Here is a tiny trained network, its code and every weight. The questions are about switching its units off for an input and a class, where a switched-off unit gives its printed mean instead of its output.

import numpy as np


def w(rows, s, z=0):
    codes = np.array(rows[::2]) - 128.0
    scale = np.full(codes.shape[1], s)
    scale[-1] = z or s
    return codes * scale


def f(y):
    return np.maximum(y, 0)


def log_softmax(a):
    a = a - a.max(-1, keepdims=True)
    return a - np.log(np.exp(a).sum(-1, keepdims=True))


def net(x, mask):
    res = np.array(x, float).reshape(1, 8) / 4 @ E
    y = f(res @ A[0][:, :-1].T + A[0][:, -1])
    res = res + np.where(mask, y, B[0][:, -1]) @ B[0][:, :-1]
    return log_softmax(res[-1] @ U[:, :-1].T + U[:, -1])


A, B = {}, {}
E = w([
[157,76,129,164,53,193,214,159],'x0',
[169,88,138,253,50,57,82,127],'x1',
[158,113,180,108,174,155,180,158],'x2',
[34,121,68,140,150,108,219,100],'x3',
[255,131,129,92,210,29,190,86],'x4',
[96,97,24,160,153,144,108,71],'x5',
[189,57,120,159,152,161,173,183],'x6',
[99,148,165,135,105,121,114,80],'x7',
],0.0074)
A[0] = w([
[144,21,110,103,159,133,160,156,243],'N1',
[92,137,142,104,196,174,204,77,95],'N2',
[111,129,91,203,224,130,155,163,188],'N3',
[96,94,101,184,87,129,195,136,235],'N4',
[104,142,119,140,187,179,151,114,165],'N5',
[203,164,161,103,208,46,87,175,230],'N6',
[130,173,254,121,56,171,54,183,255],'N7',
[172,110,94,158,170,168,80,114,182],'N8',
[172,87,86,202,13,103,90,198,180],'N9',
[97,110,76,130,76,114,94,80,254],'N10',
[120,131,129,77,86,190,179,85,216],'N11',
[75,83,202,89,104,150,84,167,107],'N12',
],0.0092,0.0029)
B[0] = w([
[158,96,109,172,186,156,171,108,203],'N1',
[113,134,96,71,84,196,105,51,194],'N2',
[100,89,117,124,27,126,181,86,182],'N3',
[31,113,140,183,75,102,244,138,205],'N4',
[113,130,120,64,60,139,232,22,172],'N5',
[183,89,109,53,166,109,76,86,232],'N6',
[72,158,122,105,254,171,73,189,246],'N7',
[202,78,180,146,18,96,163,78,166],'N8',
[121,126,171,232,186,107,84,230,230],'N9',
[28,150,115,137,202,21,145,106,197],'N10',
[100,193,66,79,124,102,144,126,185],'N11',
[26,216,102,119,126,168,123,167,175],'N12',
],0.0072,0.011)
U = w([
[134,57,117,235,78,100,165,200,14],'0',
[119,145,110,92,160,167,86,188,228],'1',
[130,42,44,111,63,182,160,94,74],'2',
[73,147,61,81,96,91,112,112,253],'3',
[241,2,117,98,135,24,64,89,54],'4',
],0.0085,0.003)

Each question gives the input, the list of numbers given to net, and the class t.
The units are the neurons (one row each of A and B). Each row of codes is followed by its name. A weight is (code - 128) times the scale printed after its matrix; where a second scale follows, it is the last column's (A, B and U).
mask holds one flag per neuron, in row order. A switched-off neuron (its flag False) gives its mean, the last column of its row in B, instead of its output. The means were averaged over made-up inputs and are rounded, as every weight is.
A unit's drop is (log p(t) with every unit on - log p(t) with that unit switched off) / (log p(t) with every unit on - log p(t) with every unit switched off).
The circuit of an input: a set's keep is (log p(t) with only the set's units on - log p(t) with every unit switched off) / (log p(t) with every unit on - log p(t) with every unit switched off). Starting from all 12 units, units are removed one at a time, each time the one whose removal leaves the highest keep (on an exact tie, the one counted first), for as long as the keep stays at least 0.8.
circuit, biggest first: the units of the circuit, biggest drop first
unit that matters most: the unit with the biggest drop
k most important neurons: the k neurons with the biggest drops, biggest first
drop of u: that unit's drop, to one decimal
input [-7,6,5,-2,-1,1,-3,3], class 4: circuit, biggest first => N6; N4
input [-7,7,-7,4,-5,-4,7,4], class 0: circuit, biggest first => N9
input [3,0,2,-8,1,1,1,-5], class 4: circuit, biggest first => N8; N4
input [-1,-4,5,0,0,1,-2,-2], class 2: circuit, biggest first => N7; N10; N9
input [2,-6,-3,0,7,-3,4,-7], class 4: 3 most important neurons => N6; N4; N12
input [3,-2,4,-3,-7,3,6,0], class 0: circuit, biggest first => N6; N2
input [1,7,5,-1,-2,1,-7,-6], class 0: 4 most important neurons => N9; N6; N2; N11
input [-1,-4,-2,-4,-1,3,3,-7], class 2: circuit, biggest first => N9; N7
input [0,4,5,-1,-4,-7,8,3], class 1: 2 most important neurons => N7; N12
input [6,-7,-5,-3,7,-8,5,-3], class 4: drop of N6 => 0.3
input [-6,-8,-1,-8,5,-2,4,6], class 4: drop of N6 => 0.4
input [-7,5,2,2,-1,2,-2,-2], class 4: drop of N2 => 0.1
input [-5,-4,2,-4,6,-1,-8,-4], class 4: drop of N6 => 0.2
input [-3,-5,5,5,8,1,-2,2], class 2: unit that matters most => N2
